Below is a small trained network, with its code and all its weights. Each question gives an input and a target symbol and asks what happens when units are switched off, that is, made to give their printed mean instead of their output.

import numpy as np


def w(rows, s, z=0):
    codes = np.array(rows[::2]) - 128.0
    scale = np.full(codes.shape[1], s)
    scale[-1] = z or s
    return codes * scale


def norm(h):
    return h / np.sqrt((h * h).mean(-1, keepdims=True) + 1e-5)


def f(y):
    return np.maximum(y, 0)


def softmax(a):
    e = np.exp(a - a.max(-1, keepdims=True))
    return e / e.sum(-1, keepdims=True)


def log_softmax(a):
    a = a - a.max(-1, keepdims=True)
    return a - np.log(np.exp(a).sum(-1, keepdims=True))


def net(x, mask):
    ids = ['βδζηθλσφψ'.index(c) for c in x.split()]
    T = len(ids)
    res = E[ids] + P[:T]
    r = norm(res)
    for j in range(2):
        rows = slice(4 * j, 4 * j + 4)
        q, k, v = (r @ M[0][rows].T for M in (Q, K, V))
        z = softmax(np.where(np.tri(T) > 0, q @ k.T / 4**0.5, -1e9)) @ v
        o = O[0][rows]
        res = res + np.where(mask[j], z, o[:, -1]) @ o[:, :-1]
    y = f(norm(res) @ A[0][:, :-1].T + A[0][:, -1])
    res = res + np.where(mask[2:10], y, B[0][:, -1]) @ B[0][:, :-1]
    return log_softmax(norm(res)[-1] @ U[:, :-1].T + U[:, -1])


Q, K, V, O, A, B = {}, {}, {}, {}, {}, {}
E = w([
[157,121,89,117,143,165,76,122,154,117,208,98],'β',
[122,160,138,65,129,189,148,138,49,32,165,162],'δ',
[99,73,121,87,113,100,115,177,69,168,159,75],'ζ',
[124,139,102,101,9,103,146,120,110,143,171,92],'η',
[111,129,154,230,119,114,83,211,118,86,77,38],'θ',
[101,135,168,129,166,175,130,65,78,150,82,44],'λ',
[202,100,178,159,157,75,110,46,33,102,180,91],'σ',
[107,176,124,146,147,136,231,141,181,109,187,113],'φ',
[135,140,205,98,151,17,100,136,91,125,170,135],'ψ',
],0.014)
P = w([
[122,127,136,150,127,151,130,125,156,146,98,165],'0',
[113,77,139,184,152,69,208,148,7,101,95,120],'1',
[109,159,197,161,94,160,126,113,116,117,168,99],'2',
[141,88,120,126,152,97,175,122,87,123,107,116],'3',
[122,162,178,153,111,148,132,91,142,108,156,105],'4',
[149,110,104,117,153,104,161,129,114,126,104,112],'5',
[117,165,163,147,115,143,128,89,145,99,147,107],'6',
[147,121,91,105,146,112,157,135,123,124,106,105],'7',
[99,169,151,144,125,135,120,91,131,92,147,106],'8',
[146,124,80,92,147,112,152,139,124,118,108,97],'9',
[108,169,149,130,124,130,116,96,141,88,141,99],'10',
[136,126,75,92,141,104,146,136,130,117,112,85],'11',
[107,173,144,125,131,130,114,101,152,73,126,95],'12',
[127,118,75,96,139,103,146,134,127,118,117,81],'13',
],0.018)
Q[0] = w([
[127,87,53,173,161,99,192,137,114,136,38,143],'h0',
[165,101,1,99,92,151,173,108,128,193,113,121],'h0',
[108,46,16,129,148,104,150,214,156,150,184,129],'h0',
[110,198,210,148,116,192,63,69,126,56,137,86],'h0',
[115,88,56,90,135,118,146,160,124,220,66,168],'h1',
[149,226,195,176,129,139,122,65,162,113,176,131],'h1',
[172,70,69,140,151,66,143,88,38,202,105,133],'h1',
[202,119,78,121,172,161,149,170,76,139,57,149],'h1',
],0.0092)
K[0] = w([
[46,123,122,170,138,73,185,141,99,103,171,36],'h0',
[85,154,99,110,167,153,148,67,143,67,146,48],'h0',
[107,167,45,69,138,97,122,167,150,59,166,61],'h0',
[159,94,166,177,164,212,111,166,98,247,85,254],'h0',
[113,206,112,102,145,54,170,57,114,29,142,9],'h1',
[94,64,136,137,128,170,154,100,190,226,183,210],'h1',
[120,164,154,24,136,82,83,105,116,84,102,20],'h1',
[59,134,93,100,115,94,120,94,72,34,145,85],'h1',
],0.0084)
V[0] = w([
[59,96,99,124,121,190,143,160,136,186,86,55],'h0',
[209,106,89,181,207,125,62,69,115,117,151,81],'h0',
[153,125,51,190,38,45,60,155,142,160,194,131],'h0',
[165,155,87,96,101,158,197,95,105,64,207,149],'h0',
[227,117,84,124,111,156,2,59,161,133,140,164],'h1',
[119,187,95,184,36,149,188,47,152,136,66,88],'h1',
[158,223,136,123,201,128,204,116,175,102,127,119],'h1',
[89,118,151,67,166,177,155,124,122,177,148,112],'h1',
],0.0084)
O[0] = w([
[219,153,179,129,93,105,143,140,140,140,117,110,216],'h0',
[119,76,174,62,167,159,123,109,124,163,232,108,64],'h0',
[89,69,175,113,72,181,135,88,100,106,73,179,168],'h0',
[78,84,101,183,112,85,208,114,108,133,186,126,126],'h0',
[191,131,106,131,153,72,133,120,81,74,129,92,2],'h1',
[74,82,90,125,127,113,44,68,101,137,106,55,131],'h1',
[75,133,181,1,98,114,175,134,126,147,84,98,19],'h1',
[107,185,119,136,113,151,189,120,85,200,100,162,176],'h1',
],0.011,0.0071)
A[0] = w([
[120,48,144,120,87,121,195,161,78,176,141,209,126],'n0',
[176,167,121,88,156,130,152,57,159,183,213,92,121],'n1',
[80,47,132,158,74,137,119,148,199,137,121,115,74],'n2',
[184,120,151,139,195,123,171,98,49,144,110,141,68],'n3',
[73,161,108,90,150,254,178,133,181,42,112,184,2],'n4',
[176,119,170,41,85,176,100,94,166,91,129,125,36],'n5',
[25,62,138,73,148,112,84,157,104,140,174,90,246],'n6',
[75,113,93,100,118,18,205,137,120,113,152,196,37],'n7',
],0.0089,0.0027)
B[0] = w([
[143,120,94,64,151,90,49,60,157,133,140,90,253],'n0',
[108,39,70,106,141,129,92,107,164,114,92,59,203],'n1',
[205,167,103,128,95,145,123,121,118,142,153,98,205],'n2',
[126,134,174,96,113,133,182,174,95,126,88,89,174],'n3',
[122,125,53,76,101,109,73,229,38,150,132,89,160],'n4',
[88,91,201,119,110,3,170,159,188,120,108,170,146],'n5',
[148,189,116,144,82,180,206,142,166,87,119,158,255],'n6',
[124,69,135,91,115,80,87,169,196,107,74,141,213],'n7',
],0.011,0.0072)
U = w([
[100,134,78,80,123,142,105,212,76,136,137,154,132],'β',
[166,161,82,113,158,99,55,109,167,224,186,70,84],'δ',
[38,158,177,99,96,166,198,116,130,228,86,124,201],'ζ',
[81,98,221,99,134,119,62,141,219,124,108,149,92],'η',
[211,93,149,115,123,55,220,148,78,107,122,86,29],'θ',
[213,154,138,176,103,180,161,179,176,129,131,148,181],'λ',
[95,136,116,128,158,190,119,104,180,108,254,149,252],'σ',
[97,128,73,205,165,46,180,178,179,155,164,126,130],'φ',
[87,78,75,174,73,138,89,87,127,110,94,125,100],'ψ',
],0.0076,0.0025)

Each question gives the input, a string of symbols that net reads in full, and the target symbol t.
The units are the heads (4 rows each of Q, K, V and O) and the neurons (one row each of A and B). Each row of codes is followed by its name. A weight is (code - 128) times the scale printed after its matrix; where a second scale follows, it is the last column's (O, A, B and U).
mask holds one flag per unit, heads first, then neurons. A switched-off unit (its flag False) gives its mean, the last column of its rows in O or B, instead of its output. The means were averaged over made-up inputs and are rounded, as every weight is.
A unit's drop is (log p(t) with every unit on - log p(t) with that unit switched off) / (log p(t) with every unit on - log p(t) with every unit switched off).
The circuit of an input: a set's keep is (log p(t) with only the set's units on - log p(t) with every unit switched off) / (log p(t) with every unit on - log p(t) with every unit switched off). Starting from all 10 units, units are removed one at a time, each time the one whose removal leaves the highest keep (on an exact tie, the one counted first), for as long as the keep stays at least 0.8.
units of the circuit, in order: the units of the circuit, biggest drop first
top k neurons: the k neurons with the biggest drops, biggest first
heads that matter: for each layer, one digit per head in row order, 1 if its drop is at least 0.15 and else 0, layers parted by /
drop when u is switched off: that unit's drop, to one decimal
input λ λ ζ ζ θ ζ η η β, target δ: heads that matter -> 10
input φ ζ σ β ζ ψ θ ζ ζ σ σ ζ ζ, target ζ: heads that matter -> 01
input β ζ ψ σ ζ λ η, target θ: heads that matter -> 01
input δ β σ ζ η λ ζ, target φ: heads that matter -> 10
input ζ σ λ δ η σ ψ ζ ζ, target λ: heads that matter -> 11
input σ ζ ζ ζ λ ζ ζ η θ, target σ: heads that matter -> 10
input λ ζ λ η λ η λ, target δ: heads that matter -> 10
input λ φ η ζ ζ λ ζ φ ζ δ η, target δ: units of the circuit, in order -> h0
input η ζ η ψ ζ θ θ ζ ζ φ λ, target ψ: heads that matter -> 11
input σ ψ ζ η η λ ζ ζ η η η η ζ, target σ: heads that matter -> 10
input ζ ζ ζ θ ζ ζ θ ζ η ζ, target ψ: heads that matter -> 10
input ψ θ σ, target β: units of the circuit, in order -> h0, n4, h1
input δ ζ ζ φ η σ σ ζ η η ζ λ φ ψ, target η: heads that matter -> 00
input β ζ ζ η λ ζ ζ λ λ, target θ: units of the circuit, in order -> h1
input ζ ζ β σ ζ ζ θ ζ ψ ζ η, target λ: heads that matter -> 11
input σ ψ η ζ ζ λ θ ζ, target ζ: units of the circuit, in order -> h1, n6
input ψ ζ λ λ σ ζ ζ σ λ, target β: units of the circuit, in order -> n4, h0
input ζ σ σ ζ η η, target ψ: units of the circuit, in order -> h0, h1
input ψ ζ λ λ σ φ σ λ ζ δ ζ ζ η, target β: heads that matter -> 10
input δ σ ζ φ ζ φ ζ ζ ζ ζ ζ ζ σ, target φ: units of the circuit, in order -> h0
input ζ ζ η ζ β ζ η θ ψ θ ζ η ζ ζ, target δ: top 2 neurons -> n0, n6
input ψ σ ζ, target β: heads that matter -> 11
input λ η ζ ζ ζ, target δ: heads that matter -> 10
input ζ σ ζ η ζ ζ ζ λ δ ζ ζ ζ ζ β, target σ: top 2 neurons -> n6, n7
input φ λ ζ ζ λ φ φ η η θ δ, target ζ: drop when n7 is switched off -> 0.0
input ζ ζ ζ λ φ ζ λ, target λ: drop when n0 is switched off -> 0.0
input η φ ζ ψ β ζ δ ζ δ ζ ζ λ, target ζ: units of the circuit, in order -> h1
input ψ ζ η β φ λ λ ζ δ ψ ζ, target β: drop when n4 is switched off -> 0.5
input ζ δ ζ ζ λ η ζ λ β, target λ: drop when h1 is switched off -> 0.4
